[[120 131 119 128 124 150 106]
 [133 117 113 143 130 133 126]] --> 131

[128 123 126 132 113 154] --> 123

[116 126 143 104 132 147 114] --> 126

[116 107 137 157 126 106] --> 107

[107 108 133 132 138 125 134] --> 108

[102 152 155 150 125 152 141] --> 152

[[119 120 130 114 106 107]
 [117 120 122 121 114 116]
 [135 134 120 145 152 150]] --> 120

[104 106 121 113 126 104] --> 106
---
150,116,105,107,147,149 >> 150, 149

133,134,132,114,132
140,139,137,104,135
127,124,126,131,127
>> 140, 139

113,118,156,116,154,122,129
124,126,101,124,112,129,130
>> 156, 154

109,147,144,151,138,146 >> 151, 147

99,127,114,115,113 >> 127, 115

154,151,153,157,151,150,151
137,136,136,138,136,135,136
135,134,135,136,134,134,134
>> 157, 154

102,112,122,132,128,113 >> 132, 128
---
[[109 115 123 131]
 [106 113 123 132]
 [107 114 123 131]] → 107

[[108 111 110 106 111]
 [107 109 108 104 110]
 [141 139 140 142 139]] → 141

[[145 103 147 113 125 118 147]
 [144 114 139 118 128 128 145]
 [142 104 151 108 131 118 146]] → 142

[[118 131 129 125]
 [132 126 111 102]
 [136 155 142 144]] → 136

[[148 150 148 109 149 149 108]
 [133 134 134 125 134 134 125]
 [124 124 124 135 124 124 136]] → 124

[[148 136 125 130 146]
 [148 137 125 127 134]
 [152 135 129 124 148]] → 152

[[138 120 146 138 126 114]
 [147 119 134 139 150 130]
 [141 109 149 138 119 136]] → 141

[[129 133 123 116 123 136]
 [ 99 129 122 102 122 148]
 [136 118 124 126 124 116]] → 136
---
116	150	109	153	154	116	151 -> 116

110	110	107	110
124	124	123	123
118	117	115	118
-> 107

117	123	131	115	114
152	122	127	127	131
-> 115

122	142	115	106 -> 115

114	128	100	113	107	110	131 -> 110

101	119	114	119	115	115	130 -> 115

123	138	138	149
146	138	153	117
-> 138

104	122	139	112	107 -> 112

98	110	121	133	128
157	147	135	123	128
157	147	135	123	128
-> 133

121	141	120	112	107	106	103
143	131	118	122	137	101	111
-> 106
---
102,126,136,127 ans = 126

109,149,105,154
123,134,124,135
115,143,113,146
ans = 149

99,107,120,132 ans = 107

121,120,105,141 ans = 120

151,136,134,153
140,131,129,148
ans = 136

107,150,147,148 ans = 150
---
121  125  127  124  127  132
114  123  137  119  123  124
130  128  141  128  120  157
-> 121

152  135  122  124  123  105  135 -> 152

141  152  120  122 -> 141

127  118  132  128  140  113
140  121  126  114  104  127
118  134  133  116  117  140
-> 127

106  115  143  133
124  127  114  118
126  110  105  104
-> 106

106  150  113  151  152  154  115 -> 106

116  130  126  129  130  136  105 -> 116

111  126  104  139  127 -> 111

151  141  124  125  125  129 -> 151
---
[110 154 156 153 140 106 144]: 156

[153 134 131 120 134 121]: 134

[[150 120 114 100 130]
 [120 157 114 142 156]]: 120

[[150 148 134 116]
 [156 155 124 111]
 [121 122 125 142]]: 111

[122 140 136 136 157 127 155]: 136

[[140 139 139 146 120 145 114]
 [129 128 128 112 138 112 156]]: 128

[[ 99 145 129 133 119]
 [137 140 119 123 132]
 [115 136 119 115 157]]: 115
---
[104 120 106 150 149 151 136]
104, 136

[130 151 137 140 120]
130, 120

[153 111 123 104 126 112]
153, 112

[157 156 138 111 137]
157, 137

[140 113 148 149 147 117 107]
140, 107

[[144 124 117 108 147 133]
 [147 150 120 140 113 133]]
144, 133

[130 110 154 143 124 114]
130, 114

[142 120 128 106 115 103]
142, 103

[131 139 126 149 132 154]
131, 154
---
[[140 121 112 129]
 [137 129 142 154]
 [153 110 113 141]] → 142

[[125 128 129 104 128]
 [156 128 128 130 127]
 [126 128 105 125 128]] → 130

[[146 135 138 149 140 137 148]
 [146 140 135 150 139 140 140]
 [142 135 137 155 136 137 143]] → 140

[[123 116 122 155 127 104]
 [133 131 139 131 119 142]
 [129 126 137 129 124 112]] → 119

[[113 131 130 124]
 [151 143 138 131]
 [136 153 127 114]] → 138

[[124 137 118 150]
 [141 135 139 146]
 [134 135 153 121]] → 139
---
151	101	120	129	127	112
120	133	134	120	122	138
130	128	136	122	120	129
-> 136

125	126	134	113	127	105
134	114	118	124	121	117
139	109	105	137	122	144
-> 105

145	145	155	135	142	120
128	129	143	143	143	112
138	138	150	139	143	115
-> 150

116	122	143	153	133	138
145	129	110	115	129	126
135	137	117	137	119	112
-> 117

149	131	135	106	138	128
150	140	147	122	126	118
153	146	139	121	132	117
-> 139

116	105	112	106	117	140
143	157	148	155	142	113
142	155	147	153	141	114
-> 147
---
[[142 113 113 143 143 143 142 142 112 143 112]
 [107 151 151 105 105 106 106 107 152 104 152]
 [138 117 117 139 139 138 138 138 117 139 117]
 [110 148 148 108 108 109 109 110 149 108 149]
 [106 152 152 104 104 105 106 107 153 104 153]
 [127 129 129 127 127 127 127 127 129 127 129]] out 152

[[114 115 145 145 114 114 114 114 115 145 113 145 145]
 [142 141 116 116 142 142 142 142 141 115 143 115 116]
 [127 126 132 132 126 126 126 127 126 132 126 132 132]
 [119 120 139 139 119 119 119 119 120 140 118 140 140]
 [130 130 128 128 130 130 130 130 130 128 130 128 128]
 [149 149 108 108 150 150 150 149 148 106 151 107 108]] out 116

[[104 147 147 133 110 149]
 [149 106 107 118 145 107]
 [106 148 148 137 114 148]
 [111 143 144 134 112 149]
 [148 109 112 120 146 108]
 [149 110 107 119 143 107]
 [107 150 144 136 111 149]
 [105 148 145 136 113 149]
 [108 145 147 135 113 152]
 [108 148 144 138 112 152]
 [111 145 140 138 114 148]] out 107

[[135 116 137 118 123 117 130 132 124 136 130 123 127 135]
 [119 111 122 116 118 145 115 138 131 125 120 123 123 132]
 [125 106 132 132 134 123 130 135 132 133 143 127 140 135]
 [128 129 114 127 122 118 154 132 113 138 131 112 124 135]
 [125 104 138 134 124 135 114 121 119 135 125 138 114 125]
 [127 121 107 134 128 119 118 123 123 131 137 143 123 106]] out 132

[[117 116 142 117 117 142 142]
 [145 146 111 145 144 112 112]
 [132 132 126 132 132 126 126]
 [123 123 135 123 124 135 135]
 [127 127 131 127 127 131 131]
 [105 103 155 105 106 154 154]
 [126 126 132 126 126 132 132]] out 112
